Below is a small trained network, with its code and all its weights. Each question gives an input and a class and asks what happens when units are switched off, that is, made to give their printed mean instead of their output.

import numpy as np


def w(rows, s, z=0):
    codes = np.array(rows[::2]) - 128.0
    scale = np.full(codes.shape[1], s)
    scale[-1] = z or s
    return codes * scale


def norm(h):
    return h / np.sqrt((h * h).mean(-1, keepdims=True) + 1e-5)


def f(y):
    return y / 2 * (1 + np.tanh(0.7978845608 * (y + 0.044715 * y**3)))


def log_softmax(a):
    a = a - a.max(-1, keepdims=True)
    return a - np.log(np.exp(a).sum(-1, keepdims=True))


def net(x, mask):
    res = np.array(x, float).reshape(1, 5) / 4 @ E
    u = 0
    for l in range(4):
        y = f(norm(res) @ A[l][:, :-1].T + A[l][:, -1])
        res = res + np.where(mask[u : u + 6], y, B[l][:, -1]) @ B[l][:, :-1]
        u += 6
    return log_softmax(norm(res)[-1] @ U[:, :-1].T + U[:, -1])


A, B = {}, {}
E = w([
[73,168,151],'x0',
[182,200,42],'x1',
[178,253,182],'x2',
[47,147,216],'x3',
[239,170,206],'x4',
],0.005)
A[0] = w([
[94,126,62,94],'L0N1',
[123,171,146,177],'L0N2',
[173,51,166,135],'L0N3',
[254,125,10,255],'L0N4',
[46,47,151,78],'L0N5',
[159,147,104,60],'L0N6',
],0.0071,0.00064)
B[0] = w([
[51,53,2,152],'L0N1',
[129,244,139,143],'L0N2',
[184,89,128,160],'L0N3',
[165,139,139,254],'L0N4',
[194,156,130,197],'L0N5',
[130,125,140,134],'L0N6',
],0.0078,0.0038)
A[1] = w([
[102,134,209,152],'L1N1',
[4,42,75,82],'L1N2',
[235,169,108,167],'L1N3',
[84,161,159,217],'L1N4',
[218,27,124,203],'L1N5',
[201,123,108,247],'L1N6',
],0.011,0.0015)
B[1] = w([
[50,175,114,178],'L1N1',
[119,149,12,253],'L1N2',
[169,68,115,246],'L1N3',
[181,205,130,163],'L1N4',
[44,117,112,252],'L1N5',
[138,102,173,208],'L1N6',
],0.011,0.0052)
A[2] = w([
[53,126,77,2],'L2N1',
[196,183,37,81],'L2N2',
[143,96,40,116],'L2N3',
[46,255,132,67],'L2N4',
[176,75,33,152],'L2N5',
[113,61,77,211],'L2N6',
],0.0093,0.0018)
B[2] = w([
[137,180,20,175],'L2N1',
[155,83,82,205],'L2N2',
[79,186,106,217],'L2N3',
[201,253,142,228],'L2N4',
[141,40,151,254],'L2N5',
[33,139,100,226],'L2N6',
],0.0067,0.0045)
A[3] = w([
[8,131,91,252],'L3N1',
[127,21,112,161],'L3N2',
[99,158,255,89],'L3N3',
[93,28,119,88],'L3N4',
[163,201,180,237],'L3N5',
[221,102,153,161],'L3N6',
],0.0099,0.0031)
B[3] = w([
[115,152,215,255],'L3N1',
[179,183,162,220],'L3N2',
[100,254,97,167],'L3N3',
[76,75,170,192],'L3N4',
[220,143,122,208],'L3N5',
[134,31,101,182],'L3N6',
],0.0087,0.0056)
U = w([
[155,138,144,8],'0',
[248,85,105,130],'1',
[193,216,130,177],'2',
[104,151,160,110],'3',
[148,158,138,39],'4',
[89,136,39,160],'5',
[111,55,133,135],'6',
],0.019,0.012)

Each question gives the input, the list of numbers given to net, and the class t.
The units are the neurons (one row each of A and B). Each row of codes is followed by its name. A weight is (code - 128) times the scale printed after its matrix; where a second scale follows, it is the last column's (A, B and U).
mask holds one flag per neuron, layer by layer. A switched-off neuron (its flag False) gives its mean, the last column of its row in B, instead of its output. The means were averaged over made-up inputs and are rounded, as every weight is.
A unit's drop is (log p(t) with every unit on - log p(t) with that unit switched off) / (log p(t) with every unit on - log p(t) with every unit switched off).
The circuit of an input: a set's keep is (log p(t) with only the set's units on - log p(t) with every unit switched off) / (log p(t) with every unit on - log p(t) with every unit switched off). Starting from the 12 units with the biggest drops (on a tie, the unit counted first), units are removed one at a time, each time the one whose removal leaves the highest keep (on an exact tie, the one counted first), for as long as the keep stays at least 0.8.
units of the circuit, in order: the units of the circuit, biggest drop first
top k neurons: the k neurons with the biggest drops, biggest first
top k neurons in layer l: the k neurons of layer l with the biggest drops, biggest first
drop when u is switched off: that unit's drop, to one decimal
input [3,7,-5,5,8], class 1: units of the circuit, in order -> (L1N3)
input [8,-7,-4,-2,8], class 2: units of the circuit, in order -> (L3N3, L0N1)
input [-2,-7,-6,6,1], class 3: units of the circuit, in order -> (L3N1, L1N3)
input [-8,-6,2,4,-4], class 3: top 2 neurons -> (L0N5, L1N5)
input [6,-6,-8,4,2], class 5: top 3 neurons -> (L1N2, L2N1, L0N4)
input [-7,-1,-6,8,2], class 3: top 2 neurons in layer 1 -> (L1N3, L1N2)
input [-5,-8,-3,5,-4], class 5: top 2 neurons -> (L1N2, L2N1)
input [-7,0,-5,-2,-1], class 6: top 2 neurons in layer 0 -> (L0N4, L0N3)
input [-4,2,4,3,6], class 1: top 2 neurons -> (L1N3, L3N6)
input [-8,2,-5,-1,2], class 6: drop when L1N5 is switched off -> 0.2
input [0,1,-5,-8,5], class 6: drop when L1N5 is switched off -> 0.3
input [8,8,3,-1,5], class 1: drop when L1N3 is switched off -> 0.2
